[[ 67 -87]
 [ 89  43]
 [-61 -13]
 [-71 -66]
 [ 45 -55]
 [-47  87]
 [-45  70]
 [ 77 -63]
 [ 54  70]
 [ 79  10]
 [ 32 -63]]
->
[[ 89  43]
 [ 79  10]
 [ 77 -63]
 [ 67 -87]
 [ 54  70]
 [ 45 -55]
 [ 32 -63]
 [-45  70]
 [-47  87]
 [-61 -13]
 [-71 -66]]

[[ 19  17  20 -10  95]
 [ 26  36  41 -10  76]]
->
[[ 26  36  41 -10  76]
 [ 19  17  20 -10  95]]

[[-18   0 -14  -9  -6   1  15]
 [  8  17   1 -17 -10 -25   1]
 [-20  -1 -22  42  19  -7 -38]
 [-27  19 -22 -10   2 -14  16]
 [  3   7   4 -11 -85  -5 -13]]
->
[[  8  17   1 -17 -10 -25   1]
 [  3   7   4 -11 -85  -5 -13]
 [-18   0 -14  -9  -6   1  15]
 [-20  -1 -22  42  19  -7 -38]
 [-27  19 -22 -10   2 -14  16]]

[[-54  30   1 -33 -66  80]
 [ 39  62 -65 -61  27 -23]
 [ 25  34  -8 -46 -11 -20]
 [ 44  60 -56 -61  28 -22]]
->
[[ 44  60 -56 -61  28 -22]
 [ 39  62 -65 -61  27 -23]
 [ 25  34  -8 -46 -11 -20]
 [-54  30   1 -33 -66  80]]

[[-11  66 -36 -16 -21  43]
 [-19  16 -43  51  70  18]
 [ 57  70 -63 -45  54 -17]
 [ 13 -33   0   0  24  -2]
 [ 27 -29 -31 -23  48 -18]
 [ 45  88 -15  51  67 -37]]
->
[[ 57  70 -63 -45  54 -17]
 [ 45  88 -15  51  67 -37]
 [ 27 -29 -31 -23  48 -18]
 [ 13 -33   0   0  24  -2]
 [-11  66 -36 -16 -21  43]
 [-19  16 -43  51  70  18]]

[[  3  14  39  -8   6  -9 -19  -9 -14]
 [ 50  13 -14   5  -3   8 -13   4 -13]
 [-24  14 -18  -9  24  -2  44  14 -26]
 [-28  -8  11  -9  36   2  25   9  13]
 [ 70 -44   2   1 -44 -18   6  -3  -8]
 [-89  11   0 -12  12  -3  32  -6   1]
 [ -8   2 -22  13  -9   4 -10   2   2]
 [-15  15   3  -3 -10  12 -44   2 -11]
 [ 29  -9 -20  11 -10  -8 -17  15 -18]
 [-19  15  11 -10  -2  -7  21   0   9]]
->
[[ 70 -44   2   1 -44 -18   6  -3  -8]
 [ 50  13 -14   5  -3   8 -13   4 -13]
 [ 29  -9 -20  11 -10  -8 -17  15 -18]
 [  3  14  39  -8   6  -9 -19  -9 -14]
 [ -8   2 -22  13  -9   4 -10   2   2]
 [-15  15   3  -3 -10  12 -44   2 -11]
 [-19  15  11 -10  -2  -7  21   0   9]
 [-24  14 -18  -9  24  -2  44  14 -26]
 [-28  -8  11  -9  36   2  25   9  13]
 [-89  11   0 -12  12  -3  32  -6   1]]

[[-21  83  80 -39 -39  -7 -36 -26  79  37  73]
 [-18  78  76 -46 -50 -12 -22 -24  75  42  68]
 [ 24  44  62 -29 -13 -46 -18  11  58  23  36]]
->
[[ 24  44  62 -29 -13 -46 -18  11  58  23  36]
 [-18  78  76 -46 -50 -12 -22 -24  75  42  68]
 [-21  83  80 -39 -39  -7 -36 -26  79  37  73]]

[[ 17  31  20  37  87  18   0 -19  -9]
 [-30  30   4 -44 -45 -54 -18 -12 -58]
 [ 11   8  -9  19  38  12   7  15  18]]
->
[[ 17  31  20  37  87  18   0 -19  -9]
 [ 11   8  -9  19  38  12   7  15  18]
 [-30  30   4 -44 -45 -54 -18 -12 -58]]

[[-68 -19 -17   1  56  45   4 -25 -44   0 -32   0   3 -23]
 [ 21 -43 -29  44   2 -28  20 -19  83  23  -8  22  24 -33]
 [  5  34   6  33  -8 -50 -59   5 -20 -60   0 -59 -60  25]]
->
[[ 21 -43 -29  44   2 -28  20 -19  83  23  -8  22  24 -33]
 [  5  34   6  33  -8 -50 -59   5 -20 -60   0 -59 -60  25]
 [-68 -19 -17   1  56  45   4 -25 -44   0 -32   0   3 -23]]
---
[[ 20  -2 -32 -21  37   2 -11  30  19  27  12]
 [-32  26 -17 -59 -28  31 -10 -40  59  10 -62]
 [-28 -50 -45  27  93 -11  26  44 -47 -14  71]]
->
[[ 12  20  -2 -32 -21  37   2 -11  30  19  27]
 [-62 -32  26 -17 -59 -28  31 -10 -40  59  10]
 [ 71 -28 -50 -45  27  93 -11  26  44 -47 -14]]

[[ 25  34]
 [ 46  62]
 [ 19  27]
 [ 45  53]
 [ 18  23]
 [  6   6]
 [-58 -76]
 [-45 -41]
 [ 19  14]]
->
[[ 34  25]
 [ 62  46]
 [ 27  19]
 [ 53  45]
 [ 23  18]
 [  6   6]
 [-76 -58]
 [-41 -45]
 [ 14  19]]

[[-49  38 -68  18 -38  74]
 [ 63 -85  35  -7  63 -51]
 [ 80 -42  39 -61  -8 -27]
 [-37  88 -71  42 -69  49]
 [ 67 -18   9 -20 -48 -11]]
->
[[ 74 -49  38 -68  18 -38]
 [-51  63 -85  35  -7  63]
 [-27  80 -42  39 -61  -8]
 [ 49 -37  88 -71  42 -69]
 [-11  67 -18   9 -20 -48]]

[[ 34 -18 -17  -3 -20 -13  42]
 [-26 -53 -25  78  -4  -4  11]
 [ 23 -10 -18 -15  -8 -16  17]
 [  7 -25 -62   5  14 -23 -19]
 [ 28 -39 -39  26  -1 -14  27]
 [ 19 -10 -25 -20 -13 -14   7]
 [ 29 -58 -67   9  52  21   0]]
->
[[ 42  34 -18 -17  -3 -20 -13]
 [ 11 -26 -53 -25  78  -4  -4]
 [ 17  23 -10 -18 -15  -8 -16]
 [-19   7 -25 -62   5  14 -23]
 [ 27  28 -39 -39  26  -1 -14]
 [  7  19 -10 -25 -20 -13 -14]
 [  0  29 -58 -67   9  52  21]]

[[ -9 -18  -9  41  16  36  24]
 [  1 -28 -11  42  10  10  47]
 [-77  56  66  -4   9  26 -16]
 [  4  39  30 -19 -80 -63  -7]]
->
[[ 24  -9 -18  -9  41  16  36]
 [ 47   1 -28 -11  42  10  10]
 [-16 -77  56  66  -4   9  26]
 [ -7   4  39  30 -19 -80 -63]]

[[-17  65  47  33]
 [ 48  16  49  73]
 [-16  34  61  65]
 [-42 -20 -44 -17]
 [-60 -95  46  18]
 [ 21  14 -25 -29]
 [-68   1  49 -40]
 [-27 -39  89  70]
 [-18  35   9 -16]
 [-63  -7  40  56]]
->
[[ 33 -17  65  47]
 [ 73  48  16  49]
 [ 65 -16  34  61]
 [-17 -42 -20 -44]
 [ 18 -60 -95  46]
 [-29  21  14 -25]
 [-40 -68   1  49]
 [ 70 -27 -39  89]
 [-16 -18  35   9]
 [ 56 -63  -7  40]]

[[ 31 -15  82  11]
 [  9  -5 -26  12]
 [ 34   8  15  42]
 [  2  -7 -44   5]
 [ 22  -2   8  22]
 [ 27  -8  46  18]
 [ 29 -10  61  16]
 [ 25 -14  61   8]]
->
[[ 11  31 -15  82]
 [ 12   9  -5 -26]
 [ 42  34   8  15]
 [  5   2  -7 -44]
 [ 22  22  -2   8]
 [ 18  27  -8  46]
 [ 16  29 -10  61]
 [  8  25 -14  61]]
---
[[-63  69 -41 -46 -62 -64 -50 -58  72 -46 -57 -39  73 -56]
 [-52  57 -43 -35 -46 -47 -36 -41  53 -43 -47 -30  54 -39]
 [-44  68 -49 -46 -43 -73 -36 -44  58 -34 -43 -23  56 -51]
 [-71  78 -64 -57 -64 -78 -63 -55  76 -52 -61 -43  70 -72]]
->
[[-71  78 -64 -57 -64 -78 -63 -55  76 -52 -61 -43  70 -72]
 [-63  69 -41 -46 -62 -64 -50 -58  72 -46 -57 -39  73 -56]
 [-52  57 -43 -35 -46 -47 -36 -41  53 -43 -47 -30  54 -39]
 [-44  68 -49 -46 -43 -73 -36 -44  58 -34 -43 -23  56 -51]]

[[-83 -42 -37  82 -37 -39 -30  67 -59   0 -45 -49 -48 -53]
 [-82 -65 -54  84 -39 -38 -42  80 -74   2 -51 -50 -63 -49]
 [-68 -60 -49  80 -47 -34 -45  76 -51  -8 -57 -49 -44 -48]
 [-90 -48 -48  77 -54 -41 -31  80 -53  10 -27 -50 -60 -53]]
->
[[-90 -48 -48  77 -54 -41 -31  80 -53  10 -27 -50 -60 -53]
 [-83 -42 -37  82 -37 -39 -30  67 -59   0 -45 -49 -48 -53]
 [-82 -65 -54  84 -39 -38 -42  80 -74   2 -51 -50 -63 -49]
 [-68 -60 -49  80 -47 -34 -45  76 -51  -8 -57 -49 -44 -48]]

[[  5  13   1   1  68  25   5  12 -22 -24   1 -20]
 [ -3  -1 -19 -18 -16  11  18   1  -7  25  -3   3]]
->
[[ -3  -1 -19 -18 -16  11  18   1  -7  25  -3   3]
 [  5  13   1   1  68  25   5  12 -22 -24   1 -20]]

[[ -8  19   8   2 -26  10]
 [-34   1  -3 -25  96  -4]]
->
[[-34   1  -3 -25  96  -4]
 [ -8  19   8   2 -26  10]]

[[ 56 -30  29 -34]
 [-41   1  69 -78]]
->
[[-41   1  69 -78]
 [ 56 -30  29 -34]]

[[ 41  18  52  46  -8 -11 -22  19  19 -19  23  62 -45 -19]
 [ 43  30  40  28 -15  24   0  32   4 -13 -34  78 -34  -9]
 [  5  84   3 -25  15  40  29 -11  -2  -8 -29  28  57 -15]]
->
[[  5  84   3 -25  15  40  29 -11  -2  -8 -29  28  57 -15]
 [ 41  18  52  46  -8 -11 -22  19  19 -19  23  62 -45 -19]
 [ 43  30  40  28 -15  24   0  32   4 -13 -34  78 -34  -9]]

[[ 62  70 -14  82 -70 -15 -12]
 [ 14  13  -4   3  -8 -44  -9]]
->
[[ 14  13  -4   3  -8 -44  -9]
 [ 62  70 -14  82 -70 -15 -12]]
